Below is a small trained network, with its code and all its weights. Each question gives an input and a target symbol and asks what happens when units are switched off, that is, made to give their printed mean instead of their output.

import numpy as np


def w(rows, s, z=0):
    codes = np.array(rows[::2]) - 128.0
    scale = np.full(codes.shape[1], s)
    scale[-1] = z or s
    return codes * scale


def f(y):
    return np.maximum(y, 0)


def softmax(a):
    e = np.exp(a - a.max(-1, keepdims=True))
    return e / e.sum(-1, keepdims=True)


def log_softmax(a):
    a = a - a.max(-1, keepdims=True)
    return a - np.log(np.exp(a).sum(-1, keepdims=True))


def net(x, mask):
    ids = ['ΔΣαβεηθλπφψω'.index(c) for c in x.split()]
    T = len(ids)
    res = E[ids] + P[:T]
    r = res
    for j in range(2):
        rows = slice(3 * j, 3 * j + 3)
        q, k, v = (r @ M[0][rows].T for M in (Q, K, V))
        z = softmax(np.where(np.tri(T) > 0, q @ k.T / 3**0.5, -1e9)) @ v
        o = O[0][rows]
        res = res + np.where(mask[j], z, o[:, -1]) @ o[:, :-1]
    y = f(res @ A[0][:, :-1].T + A[0][:, -1])
    res = res + np.where(mask[2:10], y, B[0][:, -1]) @ B[0][:, :-1]
    return log_softmax(res[-1] @ U[:, :-1].T + U[:, -1])


Q, K, V, O, A, B = {}, {}, {}, {}, {}, {}
E = w([
[185,131,115,138,127],'Δ',
[173,115,166,230,118],'Σ',
[91,203,120,59,190],'α',
[58,174,199,6,162],'β',
[110,157,168,193,75],'ε',
[177,148,138,154,76],'η',
[47,142,133,118,108],'θ',
[129,12,183,163,192],'λ',
[117,131,77,225,164],'π',
[57,130,163,124,26],'φ',
[222,78,221,89,167],'ψ',
[138,65,41,172,249],'ω',
],0.018)
P = w([
[101,118,38,142,164],'0',
[92,235,84,168,88],'1',
[27,82,87,152,135],'2',
[113,230,122,178,108],'3',
[30,69,69,150,119],'4',
[125,238,143,183,125],'5',
[23,71,63,154,116],'6',
[135,255,170,187,142],'7',
],0.01)
Q[0] = w([
[255,170,93,46,169],'H1',
[98,76,186,140,176],'H1',
[86,180,161,211,70],'H1',
[127,202,199,130,70],'H2',
[146,38,181,184,161],'H2',
[184,177,164,74,43],'H2',
],0.0084)
K[0] = w([
[171,211,167,96,190],'H1',
[140,5,88,118,134],'H1',
[191,108,64,132,56],'H1',
[162,194,211,168,111],'H2',
[178,142,155,123,139],'H2',
[138,147,186,79,74],'H2',
],0.011)
V[0] = w([
[103,152,204,49,136],'H1',
[122,87,134,79,138],'H1',
[71,154,119,109,158],'H1',
[63,181,168,156,9],'H2',
[71,129,72,198,147],'H2',
[64,157,29,134,125],'H2',
],0.011)
O[0] = w([
[110,118,3,160,90,67],'H1',
[46,100,75,95,141,92],'H1',
[20,183,179,166,121,176],'H1',
[74,180,89,136,50,155],'H2',
[3,131,204,199,105,254],'H2',
[187,208,181,121,222,245],'H2',
],0.0082,0.0076)
A[0] = w([
[113,205,131,142,149,109],'N1',
[160,203,105,92,91,91],'N2',
[194,173,107,179,147,173],'N3',
[87,122,137,56,136,15],'N4',
[70,164,121,198,110,115],'N5',
[132,169,157,123,4,2],'N6',
[81,109,128,167,239,234],'N7',
[170,53,139,97,87,81],'N8',
],0.012,0.0045)
B[0] = w([
[93,146,148,160,134,221],'N1',
[89,86,189,25,103,164],'N2',
[99,255,2,104,74,166],'N3',
[234,111,35,159,155,141],'N4',
[151,38,149,156,142,234],'N5',
[252,129,136,139,101,185],'N6',
[124,64,57,86,121,249],'N7',
[54,99,116,129,113,137],'N8',
],0.0092,0.021)
U = w([
[102,243,88,149,115,251],'Δ',
[171,183,119,207,178,87],'Σ',
[1,171,141,132,93,185],'α',
[112,176,188,31,139,254],'β',
[108,124,122,152,79,174],'ε',
[246,176,86,82,166,173],'η',
[83,166,222,147,181,187],'θ',
[165,109,179,107,190,93],'λ',
[82,222,81,198,177,51],'π',
[127,99,125,71,64,139],'φ',
[100,103,87,87,58,57],'ψ',
[113,158,43,138,132,56],'ω',
],0.01,0.0038)

Each question gives the input, a string of symbols that net reads in full, and the target symbol t.
The units are the heads (3 rows each of Q, K, V and O) and the neurons (one row each of A and B). Each row of codes is followed by its name. A weight is (code - 128) times the scale printed after its matrix; where a second scale follows, it is the last column's (O, A, B and U).
mask holds one flag per unit, heads first, then neurons. A switched-off unit (its flag False) gives its mean, the last column of its rows in O or B, instead of its output. The means were averaged over made-up inputs and are rounded, as every weight is.
A unit's drop is (log p(t) with every unit on - log p(t) with that unit switched off) / (log p(t) with every unit on - log p(t) with every unit switched off).
The circuit of an input: a set's keep is (log p(t) with only the set's units on - log p(t) with every unit switched off) / (log p(t) with every unit on - log p(t) with every unit switched off). Starting from all 10 units, units are removed one at a time, each time the one whose removal leaves the highest keep (on an exact tie, the one counted first), for as long as the keep stays at least 0.8.
units of the circuit, in order: the units of the circuit, biggest drop first
most important unit: the unit with the biggest drop
k most important neurons: the k neurons with the biggest drops, biggest first
which heads matter: for each layer, one digit per head in row order, 1 if its drop is at least 0.15 and else 0, layers parted by /
input π θ Δ, target θ: which heads matter -> 11
input ω Δ β, target λ: which heads matter -> 11
input π θ η, target θ: most important unit -> N7
input θ Δ η φ θ β ω Δ, target Δ: which heads matter -> 00
input Δ ε Δ Δ θ η, target η: units of the circuit, in order -> (N6, H2)
input ψ φ Δ β β θ π, target θ: which heads matter -> 11
input Δ φ Δ Σ α ε, target ε: units of the circuit, in order -> (H2, N5)
input β Σ α, target ω: units of the circuit, in order -> (N4, H1)
input Δ Δ θ π λ ε θ Δ, target Δ: units of the circuit, in order -> (N3, N5)
input ω Δ θ, target λ: 3 most important neurons -> (N7, N3, N4)
input ω Σ α, target λ: units of the circuit, in order -> (N7, H2)
input Δ β α Δ β α, target α: 2 most important neurons -> (N2, N6)
input θ φ ε α Δ α λ, target ψ: units of the circuit, in order -> (N7, H1)
input α π Σ, target θ: most important unit -> H2
input Δ ε η θ ω θ, target θ: units of the circuit, in order -> (N7, N3, H1)
input α Δ Σ θ Δ ω, target ω: units of the circuit, in order -> (N7, N3)
input α β β, target ω: units of the circuit, in order -> (N4, H1)
input ω ω β, target λ: 2 most important neurons -> (N4, N7)
input ω α Σ, target λ: 2 most important neurons -> (N7, N1)
input Δ Δ β β α, target ω: most important unit -> H1
input β φ α π, target π: 2 most important neurons -> (N3, N2)
input α Δ η ε Δ α, target α: 2 most important neurons -> (N2, N1)
input θ ω π, target λ: 2 most important neurons -> (N7, N5)
input ε φ θ, target ε: 2 most important neurons -> (N5, N6)
input η Δ φ, target ε: 2 most important neurons -> (N7, N6)
input Δ β β β Δ, target ω: 2 most important neurons -> (N2, N1)
